Here is a tiny trained network, its code and every weight. The questions are about switching its units off for an input and a target symbol, where a switched-off unit gives its printed mean instead of its output.

import numpy as np


def w(rows, s, z=0):
    codes = np.array(rows[::2]) - 128.0
    scale = np.full(codes.shape[1], s)
    scale[-1] = z or s
    return codes * scale


def norm(h):
    return h / np.sqrt((h * h).mean(-1, keepdims=True) + 1e-5)


def f(y):
    return y / 2 * (1 + np.tanh(0.7978845608 * (y + 0.044715 * y**3)))


def softmax(a):
    e = np.exp(a - a.max(-1, keepdims=True))
    return e / e.sum(-1, keepdims=True)


def log_softmax(a):
    a = a - a.max(-1, keepdims=True)
    return a - np.log(np.exp(a).sum(-1, keepdims=True))


def net(x, mask):
    ids = ['αδεθλμστφω'.index(c) for c in x.split()]
    T = len(ids)
    res = E[ids] + P[:T]
    u = 0
    for l in range(2):
        q, k, v = (norm(res) @ M[l].T for M in (Q, K, V))
        z = softmax(np.where(np.tri(T) > 0, q @ k.T / 3**0.5, -1e9)) @ v
        res = res + np.where(mask[u], z, O[l][:, -1]) @ O[l][:, :-1]
        u += 1
        y = f(norm(res) @ A[l][:, :-1].T + A[l][:, -1])
        res = res + np.where(mask[u : u + 4], y, B[l][:, -1]) @ B[l][:, :-1]
        u += 4
    return log_softmax(norm(res)[-1] @ U[:, :-1].T + U[:, -1])


Q, K, V, O, A, B = {}, {}, {}, {}, {}, {}
E = w([
[107,131,6],'α',
[191,181,27],'δ',
[145,121,141],'ε',
[147,226,193],'θ',
[164,143,145],'λ',
[96,109,117],'μ',
[86,31,154],'σ',
[123,239,113],'τ',
[151,98,137],'φ',
[45,132,107],'ω',
],0.019)
P = w([
[239,75,173],'0',
[254,61,156],'1',
[180,94,206],'2',
[165,101,196],'3',
[200,42,138],'4',
[142,80,189],'5',
[141,52,169],'6',
[90,105,220],'7',
[118,75,196],'8',
[101,71,207],'9',
],0.0057)
Q[0] = w([
[46,204,192],'0.h0',
[196,10,254],'0.h0',
[117,62,252],'0.h0',
],0.0055)
K[0] = w([
[58,146,253],'0.h0',
[166,103,50],'0.h0',
[99,115,88],'0.h0',
],0.011)
V[0] = w([
[98,51,121],'0.h0',
[99,135,142],'0.h0',
[41,112,254],'0.h0',
],0.0081)
O[0] = w([
[106,174,152,177],'0.h0',
[254,91,214,104],'0.h0',
[192,66,23,2],'0.h0',
],0.0075,0.0043)
A[0] = w([
[87,132,129,3],'0.n0',
[51,189,121,109],'0.n1',
[118,255,28,109],'0.n2',
[221,181,130,33],'0.n3',
],0.0074,0.0028)
B[0] = w([
[141,160,6,112],'0.n0',
[168,101,71,186],'0.n1',
[156,126,154,255],'0.n2',
[108,173,96,123],'0.n3',
],0.012,0.0042)
Q[1] = w([
[58,164,223],'1.h0',
[255,142,239],'1.h0',
[231,7,48],'1.h0',
],0.0057)
K[1] = w([
[133,107,107],'1.h0',
[119,109,1],'1.h0',
[243,125,69],'1.h0',
],0.0094)
V[1] = w([
[255,133,108],'1.h0',
[34,189,173],'1.h0',
[22,93,211],'1.h0',
],0.0058)
O[1] = w([
[137,197,255,26],'1.h0',
[227,123,44,186],'1.h0',
[182,93,185,255],'1.h0',
],0.0081,0.00097)
A[1] = w([
[165,76,120,129],'1.n0',
[2,34,114,74],'1.n1',
[87,139,25,211],'1.n2',
[99,211,101,253],'1.n3',
],0.0094,0.0041)
B[1] = w([
[150,200,177,151],'1.n0',
[175,120,10,219],'1.n1',
[73,93,144,253],'1.n2',
[66,50,77,219],'1.n3',
],0.012,0.0056)
U = w([
[28,86,131,214],'α',
[103,172,80,49],'δ',
[131,113,164,80],'ε',
[139,190,128,89],'θ',
[131,139,149,76],'λ',
[229,121,89,226],'μ',
[169,9,134,1],'σ',
[98,210,77,86],'τ',
[139,91,167,57],'φ',
[139,108,80,13],'ω',
],0.014,0.0072)

Each question gives the input, a string of symbols that net reads in full, and the target symbol t.
The units are the heads (3 rows each of Q, K, V and O) and the neurons (one row each of A and B). Each row of codes is followed by its name. A weight is (code - 128) times the scale printed after its matrix; where a second scale follows, it is the last column's (O, A, B and U).
mask holds one flag per unit, layer by layer, with each layer's heads first. A switched-off unit (its flag False) gives its mean, the last column of its rows in O or B, instead of its output. The means were averaged over made-up inputs and are rounded, as every weight is.
A unit's drop is (log p(t) with every unit on - log p(t) with that unit switched off) / (log p(t) with every unit on - log p(t) with every unit switched off).
The circuit of an input: a set's keep is (log p(t) with only the set's units on - log p(t) with every unit switched off) / (log p(t) with every unit on - log p(t) with every unit switched off). Starting from all 10 units, units are removed one at a time, each time the one whose removal leaves the highest keep (on an exact tie, the one counted first), for as long as the keep stays at least 0.8.
units of the circuit, in order: the units of the circuit, biggest drop first
unit that matters most: the unit with the biggest drop
top k neurons: the k neurons with the biggest drops, biggest first
top k neurons in layer l: the k neurons of layer l with the biggest drops, biggest first
drop of u: that unit's drop, to one decimal
input μ μ λ τ μ μ ω μ ε φ, target μ: unit that matters most	1.n2
input σ μ τ μ μ σ τ, target μ: top 2 neurons	0.n2; 0.n1
input φ α σ μ μ φ α α μ τ, target μ: top 2 neurons	0.n2; 1.n2
input δ σ σ α α α θ, target α: top 3 neurons	1.n1; 1.n3; 1.n0
input α σ α τ θ, target α: top 2 neurons in layer 0	0.n1; 0.n2
input φ σ δ α τ, target α: top 3 neurons	1.n3; 1.n1; 1.n0
input μ α ε λ, target α: top 3 neurons	1.n1; 1.n0; 0.n3
input τ δ ε λ ε α α φ δ, target α: top 3 neurons	1.n3; 1.n1; 1.n0
input α ω τ, target α: top 2 neurons in layer 0	0.n1; 0.n3
input ω τ τ σ α μ δ α δ, target α: units of the circuit, in order	1.n3; 1.h0; 0.h0
input ε σ φ α ε μ, target μ: units of the circuit, in order	1.n1; 1.n2
input θ φ μ, target μ: units of the circuit, in order	1.n2; 1.n3
input σ ε α α ε, target α: top 2 neurons	0.n2; 1.n0
input α α φ, target α: top 3 neurons	0.n1; 0.n2; 1.n0
input τ λ σ ε μ ε φ μ λ, target μ: top neuron	1.n2
input σ θ ω τ μ ε ε, target μ: top 4 neurons	1.n2; 1.n3; 0.n1; 0.n2
input φ μ λ θ, target μ: top 2 neurons in layer 0	0.n1; 0.n2
input μ α μ λ σ φ λ μ σ, target μ: top 4 neurons	1.n1; 1.n2; 1.n3; 0.n2
input δ α α λ, target α: top 2 neurons in layer 0	0.n1; 0.n2
input φ φ μ ω, target μ: top neuron in layer 0	0.n1
input λ ε ε μ σ σ, target μ: top 2 neurons in layer 0	0.n2; 0.n1
input σ φ τ ε σ μ σ μ ε, target μ: drop of 1.h0	-0.1
